Below is a small trained network, with its code and all its weights. Each question gives an input and a class and asks what happens when units are switched off, that is, made to give their printed mean instead of their output.

import numpy as np


def w(rows, s, z=0):
    codes = np.array(rows[::2]) - 128.0
    scale = np.full(codes.shape[1], s)
    scale[-1] = z or s
    return codes * scale


def f(y):
    return y / 2 * (1 + np.tanh(0.7978845608 * (y + 0.044715 * y**3)))


def log_softmax(a):
    a = a - a.max(-1, keepdims=True)
    return a - np.log(np.exp(a).sum(-1, keepdims=True))


def net(x, mask):
    res = np.array(x, float).reshape(1, 7) / 4 @ E
    y = f(res @ A[0][:, :-1].T + A[0][:, -1])
    res = res + np.where(mask, y, B[0][:, -1]) @ B[0][:, :-1]
    return log_softmax(res[-1] @ U[:, :-1].T + U[:, -1])


A, B = {}, {}
E = w([
[136,136,209,188,126,124,105,201,71],'x0',
[168,206,191,62,74,94,146,94,106],'x1',
[96,132,180,147,181,70,167,125,203],'x2',
[118,128,171,128,104,251,144,124,185],'x3',
[54,67,141,69,55,104,151,161,104],'x4',
[124,149,116,134,119,131,152,138,124],'x5',
[113,97,146,146,136,122,105,89,110],'x6',
],0.012)
A[0] = w([
[101,157,92,62,125,121,161,26,140,41],'n1',
[148,105,68,94,110,141,130,75,140,92],'n2',
[114,105,202,148,155,67,199,106,195,65],'n3',
[122,146,86,112,128,95,170,81,170,15],'n4',
[147,111,94,142,126,35,165,107,76,61],'n5',
[130,167,151,115,140,155,123,116,130,32],'n6',
[120,127,209,158,88,247,173,97,148,76],'n7',
[124,88,156,98,121,114,99,108,129,42],'n8',
[112,192,158,71,123,129,105,97,102,41],'n9',
[180,126,37,74,65,187,71,92,52,100],'n10',
[69,128,170,118,185,75,195,110,215,66],'n11',
[69,88,121,55,83,126,81,143,116,57],'n12',
[149,242,152,106,69,43,91,114,158,108],'n13',
[54,116,154,76,91,104,166,141,110,127],'n14',
[138,109,45,78,119,111,180,52,162,26],'n15',
[113,94,23,221,133,121,79,192,174,61],'n16',
[105,126,151,126,110,214,162,91,167,37],'n17',
[130,89,60,86,122,135,117,42,164,4],'n18',
[178,152,171,84,77,52,125,92,109,132],'n19',
[36,70,149,25,63,116,177,173,89,83],'n20',
[88,165,162,134,149,66,130,120,197,99],'n21',
[150,130,61,98,198,1,114,187,48,59],'n22',
[125,98,86,172,119,139,129,135,80,60],'n23',
[125,90,153,119,178,152,91,133,101,37],'n24',
[158,133,57,145,150,42,161,101,82,52],'n25',
[180,219,97,177,200,149,94,64,144,58],'n26',
[146,133,102,128,135,69,71,143,121,42],'n27',
[59,67,54,190,164,128,110,193,166,93],'n28',
[144,146,252,236,84,124,80,221,58,25],'n29',
[185,153,222,90,59,133,176,61,129,114],'n30',
[212,181,117,160,201,123,90,148,126,85],'n31',
[213,192,157,126,121,112,97,80,146,127],'n32',
[102,138,73,88,117,142,132,20,198,26],'n33',
[129,191,137,114,110,82,126,68,79,84],'n34',
[206,138,201,100,81,100,149,84,100,55],'n35',
[166,112,97,125,92,182,77,143,34,67],'n36',
[111,79,61,210,141,150,92,156,160,14],'n37',
[46,93,160,76,111,94,164,166,113,95],'n38',
[110,110,86,108,137,145,133,54,106,99],'n39',
[187,208,129,176,177,157,109,73,135,58],'n40',
],0.0099,0.0025)
B[0] = w([
[119,134,111,137,131,77,91,172,151,202],'n1',
[131,161,148,119,106,77,145,181,156,183],'n2',
[182,187,123,149,157,102,193,87,94,216],'n3',
[137,109,130,143,132,108,145,170,144,174],'n4',
[169,96,157,94,107,198,87,127,171,191],'n5',
[107,95,144,104,113,131,129,104,132,144],'n6',
[178,60,198,52,101,193,120,107,178,240],'n7',
[118,136,113,137,119,135,150,98,142,136],'n8',
[74,125,116,104,183,144,188,153,119,164],'n9',
[214,195,195,165,183,84,207,89,39,236],'n10',
[195,208,183,154,162,117,179,116,64,228],'n11',
[118,168,104,164,107,148,107,89,122,185],'n12',
[95,92,120,108,165,130,139,120,109,203],'n13',
[102,130,92,161,133,155,71,103,98,195],'n14',
[124,136,127,154,59,87,119,219,174,211],'n15',
[80,88,78,77,150,156,185,156,74,225],'n16',
[183,64,182,62,132,161,127,102,179,204],'n17',
[121,120,119,143,107,96,121,172,150,202],'n18',
[104,95,86,91,175,127,141,130,156,199],'n19',
[87,175,92,206,74,174,65,41,126,240],'n20',
[197,155,144,157,162,141,186,126,59,195],'n21',
[165,69,206,86,95,190,83,109,177,245],'n22',
[119,142,145,116,163,128,160,136,132,158],'n23',
[136,108,112,139,141,127,134,153,123,146],'n24',
[175,64,167,63,95,175,120,107,167,200],'n25',
[69,185,74,207,66,165,60,66,127,236],'n26',
[136,129,179,129,123,195,122,133,159,164],'n27',
[72,73,100,80,198,119,149,151,60,236],'n28',
[145,175,108,137,49,15,94,255,236,254],'n29',
[58,92,99,68,198,144,172,154,110,221],'n30',
[109,135,102,176,82,144,86,97,106,208],'n31',
[76,126,82,139,109,145,136,103,93,198],'n32',
[126,148,145,114,87,58,92,179,207,224],'n33',
[98,99,141,86,168,150,168,130,118,175],'n34',
[66,102,92,103,171,109,199,177,116,190],'n35',
[184,193,134,161,198,106,179,126,81,197],'n36',
[95,111,95,86,176,119,139,133,100,207],'n37',
[132,165,88,222,91,161,96,70,127,201],'n38',
[148,104,112,142,104,100,120,142,116,172],'n39',
[101,176,83,164,86,172,71,87,131,220],'n40',
],0.0085,0.012)
U = w([
[56,150,68,204,93,144,73,59,117,55],'0',
[26,90,80,86,187,113,157,152,100,225],'1',
[131,142,118,152,91,11,96,221,179,135],'2',
[183,75,181,81,114,187,100,99,168,227],'3',
[217,183,152,178,180,70,173,101,65,2],'4',
],0.012,0.00081)

Each question gives the input, the list of numbers given to net, and the class t.
The units are the neurons (one row each of A and B). Each row of codes is followed by its name. A weight is (code - 128) times the scale printed after its matrix; where a second scale follows, it is the last column's (A, B and U).
mask holds one flag per neuron, in row order. A switched-off neuron (its flag False) gives its mean, the last column of its row in B, instead of its output. The means were averaged over made-up inputs and are rounded, as every weight is.
A unit's drop is (log p(t) with every unit on - log p(t) with that unit switched off) / (log p(t) with every unit on - log p(t) with every unit switched off).
The circuit of an input: a set's keep is (log p(t) with only the set's units on - log p(t) with every unit switched off) / (log p(t) with every unit on - log p(t) with every unit switched off). Starting from the 12 units with the biggest drops (on a tie, the unit counted first), units are removed one at a time, each time the one whose removal leaves the highest keep (on an exact tie, the one counted first), for as long as the keep stays at least 0.8.
circuit, biggest first: the units of the circuit, biggest drop first
most important unit: the unit with the biggest drop
top k neurons: the k neurons with the biggest drops, biggest first
drop of u: that unit's drop, to one decimal
input [5,1,3,1,-2,5,4], class 2: most important unit -> n29
input [-7,-2,7,0,-4,-2,-5], class 2: top 4 neurons -> [n33 n15 n10 n1]
input [5,8,8,4,2,4,-5], class 1: top 2 neurons -> [n30 n35]
input [1,-1,1,2,2,8,-7], class 0: circuit, biggest first -> [n29 n25 n30]
input [7,-2,-6,-6,-8,-1,3], class 0: top 2 neurons -> [n26 n31]
input [7,-8,8,7,-8,5,-6], class 0: top 4 neurons -> [n26 n40 n31 n30]
input [-4,-2,2,-5,2,-3,5], class 3: top 4 neurons -> [n29 n22 n25 n5]
input [-7,3,3,-6,-4,8,0], class 2: top 2 neurons -> [n15 n1]
input [-3,-6,-7,-5,6,5,-5], class 4: top 2 neurons -> [n10 n36]
input [8,1,-4,2,-6,7,-8], class 2: top 2 neurons -> [n29 n20]
input [8,-3,-8,2,-6,0,8], class 2: top 4 neurons -> [n29 n11 n3 n21]
input [0,-7,3,-6,-2,2,-2], class 1: top 2 neurons -> [n28 n16]
input [2,-1,-8,-7,1,-7,-5], class 4: top 4 neurons -> [n10 n36 n7 n17]
input [-8,-6,7,-3,3,3,-5], class 2: circuit, biggest first -> [n15]
input [8,-8,5,-7,-2,-1,5], class 1: top 2 neurons -> [n28 n16]
input [-5,5,-7,7,-7,0,5], class 0: top 2 neurons -> [n26 n40]
input [-5,6,-3,-5,-4,-5,2], class 1: drop of n29 -> 0.2
input [-7,6,0,-6,8,-3,-4], class 0: drop of n29 -> 0.1
input [8,6,4,7,-3,1,-8], class 2: drop of n29 -> 6.9
input [3,6,6,5,-1,4,-5], class 1: circuit, biggest first -> [n30]
